Below are the code and all the weights of a small trained network. Each question names an input and a class and asks about switching units off, where a switched-off unit gives its printed mean instead of its output.

import numpy as np


def w(rows, s, z=0):
    codes = np.array(rows[::2]) - 128.0
    scale = np.full(codes.shape[1], s)
    scale[-1] = z or s
    return codes * scale


def f(y):
    return y / 2 * (1 + np.tanh(0.7978845608 * (y + 0.044715 * y**3)))


def log_softmax(a):
    a = a - a.max(-1, keepdims=True)
    return a - np.log(np.exp(a).sum(-1, keepdims=True))


def net(x, mask):
    res = np.array(x, float).reshape(1, 7) / 4 @ E
    y = f(res @ A[0][:, :-1].T + A[0][:, -1])
    res = res + np.where(mask, y, B[0][:, -1]) @ B[0][:, :-1]
    return log_softmax(res[-1] @ U[:, :-1].T + U[:, -1])


A, B = {}, {}
E = w([
[116,185,92,153,96,214,166,193,84,102,66],'x0',
[149,71,185,186,184,90,194,188,84,185,92],'x1',
[43,133,72,128,156,75,209,145,143,74,171],'x2',
[184,104,128,148,207,143,73,180,156,1,132],'x3',
[181,82,86,172,66,111,173,77,210,98,50],'x4',
[132,128,124,126,128,128,127,131,128,133,128],'x5',
[129,127,129,130,127,132,129,132,128,123,132],'x6',
],0.0065)
A[0] = w([
[146,83,176,188,172,99,175,176,102,161,97,54],'neuron 0',
[136,75,164,193,161,105,176,170,89,184,98,89],'neuron 1',
[192,89,125,175,220,151,59,184,156,2,137,147],'neuron 2',
[121,174,82,74,81,163,73,82,158,87,152,59],'neuron 3',
[92,170,157,94,170,145,96,175,64,135,188,48],'neuron 4',
[146,76,177,183,177,96,178,172,93,156,91,27],'neuron 5',
[143,39,187,104,170,9,75,56,193,158,206,80],'neuron 6',
[126,200,98,171,101,216,164,205,83,104,55,6],'neuron 7',
[49,128,69,119,149,71,211,142,147,76,182,187],'neuron 8',
[201,120,190,127,98,195,48,119,117,174,95,121],'neuron 9',
[146,73,170,181,167,100,174,177,98,165,97,71],'neuron 10',
[165,95,97,180,78,119,168,97,186,96,70,59],'neuron 11',
[196,108,189,117,111,185,47,105,116,179,98,134],'neuron 12',
[153,83,85,178,91,119,160,91,192,105,65,71],'neuron 13',
[117,175,83,70,90,168,79,85,161,96,153,70],'neuron 14',
[89,172,159,88,179,150,97,167,65,136,183,52],'neuron 15',
[54,140,75,123,153,68,210,145,143,76,183,177],'neuron 16',
[167,95,85,175,89,110,164,91,188,102,69,82],'neuron 17',
],0.0055,0.0015)
B[0] = w([
[85,183,188,133,90,94,75,110,196,62,165,168],'neuron 0',
[70,163,171,146,79,101,89,90,178,78,169,174],'neuron 1',
[43,99,56,190,34,100,223,2,41,242,168,254],'neuron 2',
[73,168,184,156,105,95,59,110,199,68,144,180],'neuron 3',
[116,30,191,80,180,184,105,158,151,178,183,188],'neuron 4',
[75,189,194,129,86,91,59,120,206,51,155,168],'neuron 5',
[226,196,33,24,92,109,231,222,34,43,127,220],'neuron 6',
[194,168,77,18,85,105,219,208,66,52,145,201],'neuron 7',
[178,143,89,197,200,113,75,139,126,169,48,224],'neuron 8',
[171,155,86,183,174,103,105,142,126,150,63,186],'neuron 9',
[86,165,170,132,82,97,81,114,177,77,152,169],'neuron 10',
[134,49,184,65,184,194,101,175,150,163,195,180],'neuron 11',
[176,154,86,181,183,106,107,136,119,156,66,183],'neuron 12',
[122,52,190,71,171,193,101,157,156,177,187,181],'neuron 13',
[73,178,186,152,92,99,79,106,190,73,146,178],'neuron 14',
[112,51,185,82,176,186,106,147,154,188,173,190],'neuron 15',
[180,143,98,197,194,128,72,149,136,173,40,220],'neuron 16',
[110,51,178,75,171,189,100,169,155,177,188,182],'neuron 17',
],0.0062,0.0053)
U = w([
[114,8,194,57,195,223,85,176,160,170,199,83],'0',
[65,201,181,157,70,85,49,104,200,2,151,88],'1',
[213,179,81,25,100,111,231,206,73,25,126,103],'2',
[122,123,123,146,129,130,138,110,123,144,111,254],'3',
[179,152,96,231,226,111,63,139,133,176,5,78],'4',
[48,105,100,174,30,113,221,7,76,240,168,122],'5',
],0.0078)

Each question gives the input, the list of numbers given to net, and the class t.
The units are the neurons (one row each of A and B). Each row of codes is followed by its name. A weight is (code - 128) times the scale printed after its matrix; where a second scale follows, it is the last column's (A, B and U).
mask holds one flag per neuron, in row order. A switched-off neuron (its flag False) gives its mean, the last column of its row in B, instead of its output. The means were averaged over made-up inputs and are rounded, as every weight is.
A unit's drop is (log p(t) with every unit on - log p(t) with that unit switched off) / (log p(t) with every unit on - log p(t) with every unit switched off).
The circuit of an input: a set's keep is (log p(t) with only the set's units on - log p(t) with every unit switched off) / (log p(t) with every unit on - log p(t) with every unit switched off). Starting from the 12 units with the biggest drops (on a tie, the unit counted first), units are removed one at a time, each time the one whose removal leaves the highest keep (on an exact tie, the one counted first), for as long as the keep stays at least 0.8.
units of the circuit, in order: the units of the circuit, biggest drop first
top k neurons: the k neurons with the biggest drops, biggest first
drop when u is switched off: that unit's drop, to one decimal
input [-3,-5,-8,0,-1,-7,-1], class 4: top neuron	(neuron 12)
input [-7,8,4,-1,-4,-6,5], class 1: units of the circuit, in order	(neuron 5; neuron 0)
input [-7,8,-8,3,-2,7,-7], class 1: units of the circuit, in order	(neuron 5; neuron 0)
input [3,-7,-3,-6,-1,-6,0], class 1: units of the circuit, in order	(neuron 3; neuron 14)
input [-3,-1,5,-4,3,-6,2], class 4: units of the circuit, in order	(neuron 2; neuron 8; neuron 16)
input [5,4,-5,-5,-8,-6,-2], class 0: top 3 neurons	(neuron 4; neuron 15; neuron 2)
input [-5,-2,-7,-4,0,6,-2], class 4: units of the circuit, in order	(neuron 12; neuron 9)
input [7,-1,4,-6,-5,8,3], class 2: top 2 neurons	(neuron 7; neuron 2)
input [5,3,-2,-8,-8,6,3], class 0: top 2 neurons	(neuron 2; neuron 4)
input [8,6,-5,-7,-6,4,-5], class 2: top 2 neurons	(neuron 7; neuron 2)
input [1,4,7,0,5,-4,0], class 4: top 2 neurons	(neuron 8; neuron 16)
input [7,5,2,8,-4,5,-1], class 5: top 2 neurons	(neuron 2; neuron 6)
input [-4,-7,-8,-1,-6,-1,3], class 4: top 2 neurons	(neuron 12; neuron 9)
input [5,6,4,7,0,5,-2], class 5: units of the circuit, in order	(neuron 2)
input [7,-6,-2,5,-8,0,-6], class 0: top 3 neurons	(neuron 4; neuron 15; neuron 6)
input [-1,6,-3,-7,-8,1,-5], class 0: top 3 neurons	(neuron 2; neuron 4; neuron 15)
input [2,-4,-3,-5,6,-1,-6], class 0: drop when neuron 2 is switched off	0.3
input [-4,-4,1,6,3,-7,-3], class 5: drop when neuron 2 is switched off	0.8
input [-7,5,8,-2,8,0,0], class 0: drop when neuron 5 is switched off	0.0
input [-6,-1,4,1,4,-6,3], class 2: units of the circuit, in order	(neuron 6)
